Below is a small trained network, with its code and all its weights. Each question gives an input and a class and asks what happens when units are switched off, that is, made to give their printed mean instead of their output.

import numpy as np


def w(rows, s, z=0):
    codes = np.array(rows[::2]) - 128.0
    scale = np.full(codes.shape[1], s)
    scale[-1] = z or s
    return codes * scale


def f(y):
    return np.maximum(y, 0)


def log_softmax(a):
    a = a - a.max(-1, keepdims=True)
    return a - np.log(np.exp(a).sum(-1, keepdims=True))


def net(x, mask):
    res = np.array(x, float).reshape(1, 6) / 4 @ E
    y = f(res @ A[0][:, :-1].T + A[0][:, -1])
    res = res + np.where(mask, y, B[0][:, -1]) @ B[0][:, :-1]
    return log_softmax(res[-1] @ U[:, :-1].T + U[:, -1])


A, B = {}, {}
E = w([
[97,142,166,138,79,155,194,80,48,137,99,191],'x0',
[126,163,163,103,7,158,119,217,100,138,189,76],'x1',
[226,3,176,101,81,90,115,143,94,83,101,255],'x2',
[105,183,27,56,123,165,106,129,58,64,104,101],'x3',
[65,73,69,104,40,50,172,106,228,140,129,155],'x4',
[57,27,89,187,174,247,161,209,114,132,162,112],'x5',
],0.0084)
A[0] = w([
[49,127,72,123,59,75,155,82,180,175,118,124,72],'n1',
[116,182,38,106,105,130,108,105,84,101,95,146,181],'n2',
[126,195,189,165,182,151,107,134,77,172,91,86,97],'n3',
[118,140,247,201,139,96,152,113,168,218,146,126,110],'n4',
[35,137,128,162,165,147,168,128,106,163,147,87,90],'n5',
[123,243,135,142,141,120,154,82,190,168,125,81,62],'n6',
[73,153,177,149,85,155,222,64,61,154,89,174,53],'n7',
[163,230,146,111,90,42,107,72,143,132,93,115,1],'n8',
[76,133,117,140,238,110,151,47,148,121,58,150,29],'n9',
[98,100,92,149,101,136,185,150,169,113,86,117,66],'n10',
[99,190,190,116,7,152,112,200,121,138,166,82,17],'n11',
],0.011,0.0056)
B[0] = w([
[173,200,206,108,172,158,131,133,85,92,193,126,215],'n1',
[104,144,113,53,92,123,169,119,204,99,114,108,217],'n2',
[134,182,202,80,148,134,156,141,137,115,222,147,223],'n3',
[87,176,52,33,93,160,152,110,142,72,104,102,229],'n4',
[139,41,120,111,100,124,79,136,126,113,91,188,214],'n5',
[158,50,155,143,102,91,116,169,149,92,57,161,217],'n6',
[130,110,131,159,161,91,65,189,187,127,120,78,220],'n7',
[75,48,113,159,159,217,107,184,94,158,163,152,221],'n8',
[158,146,88,192,80,95,169,95,94,249,144,106,206],'n9',
[136,167,176,114,169,169,102,154,96,152,158,147,169],'n10',
[152,133,75,197,153,84,163,54,126,226,100,136,247],'n11',
],0.012,0.013)
U = w([
[165,160,82,193,128,77,214,42,127,254,117,108,81],'0',
[29,42,101,139,173,218,106,174,110,190,148,142,82],'1',
[228,64,173,93,55,72,110,133,148,108,49,212,204],'2',
[183,231,245,115,184,119,160,80,129,118,206,136,83],'3',
[63,198,45,41,96,125,181,99,184,104,74,45,103],'4',
[141,135,98,128,212,47,28,179,214,164,133,23,253],'5',
[83,147,154,169,144,95,72,33,95,39,88,83,98],'6',
],0.0072,0.0063)

Each question gives the input, the list of numbers given to net, and the class t.
The units are the neurons (one row each of A and B). Each row of codes is followed by its name. A weight is (code - 128) times the scale printed after its matrix; where a second scale follows, it is the last column's (A, B and U).
mask holds one flag per neuron, in row order. A switched-off neuron (its flag False) gives its mean, the last column of its row in B, instead of its output. The means were averaged over made-up inputs and are rounded, as every weight is.
A unit's drop is (log p(t) with every unit on - log p(t) with that unit switched off) / (log p(t) with every unit on - log p(t) with every unit switched off).
The circuit of an input: a set's keep is (log p(t) with only the set's units on - log p(t) with every unit switched off) / (log p(t) with every unit on - log p(t) with every unit switched off). Starting from all 11 units, units are removed one at a time, each time the one whose removal leaves the highest keep (on an exact tie, the one counted first), for as long as the keep stays at least 0.8.
units of the circuit, in order: the units of the circuit, biggest drop first
top k neurons: the k neurons with the biggest drops, biggest first
drop of u: that unit's drop, to one decimal
input [7,7,-6,6,-4,1], class 0: top 2 neurons	[n11, n4]
input [2,4,5,7,3,-3], class 4: units of the circuit, in order	[n2]
input [8,7,1,1,0,-5], class 5: top 3 neurons	[n7, n9, n8]
input [-6,2,4,-7,0,5], class 4: top 2 neurons	[n4, n8]
input [-7,1,3,5,8,0], class 3: top 2 neurons	[n1, n4]
input [-2,-6,-7,-3,-4,0], class 2: units of the circuit, in order	[n6, n5]
input [-4,8,2,8,6,-2], class 0: top 2 neurons	[n11, n4]
input [0,4,-1,-1,-1,4], class 0: units of the circuit, in order	[n8, n11]
input [5,3,3,3,4,3], class 5: top 4 neurons	[n7, n4, n8, n3]
input [7,-4,1,6,6,-2], class 5: top 2 neurons	[n7, n4]
input [3,7,-2,-8,5,3], class 4: top 3 neurons	[n4, n9, n8]
input [3,-5,3,0,6,0], class 3: top 2 neurons	[n1, n11]
input [3,1,-6,-2,2,5], class 2: top 3 neurons	[n5, n8, n6]
input [3,6,-7,4,4,6], class 2: units of the circuit, in order	[n5, n8]
input [-5,2,-8,-7,0,6], class 2: units of the circuit, in order	[n5, n6]
input [-4,-1,-6,-2,-8,1], class 3: units of the circuit, in order	[n3]
input [4,4,-7,0,6,-5], class 2: drop of n6	1.7
input [-1,-8,4,-7,-4,-1], class 0: drop of n11	0.0
input [-6,2,4,-6,-1,2], class 4: drop of n6	0.2
input [3,-5,-6,-7,7,5], class 3: units of the circuit, in order	[n1]
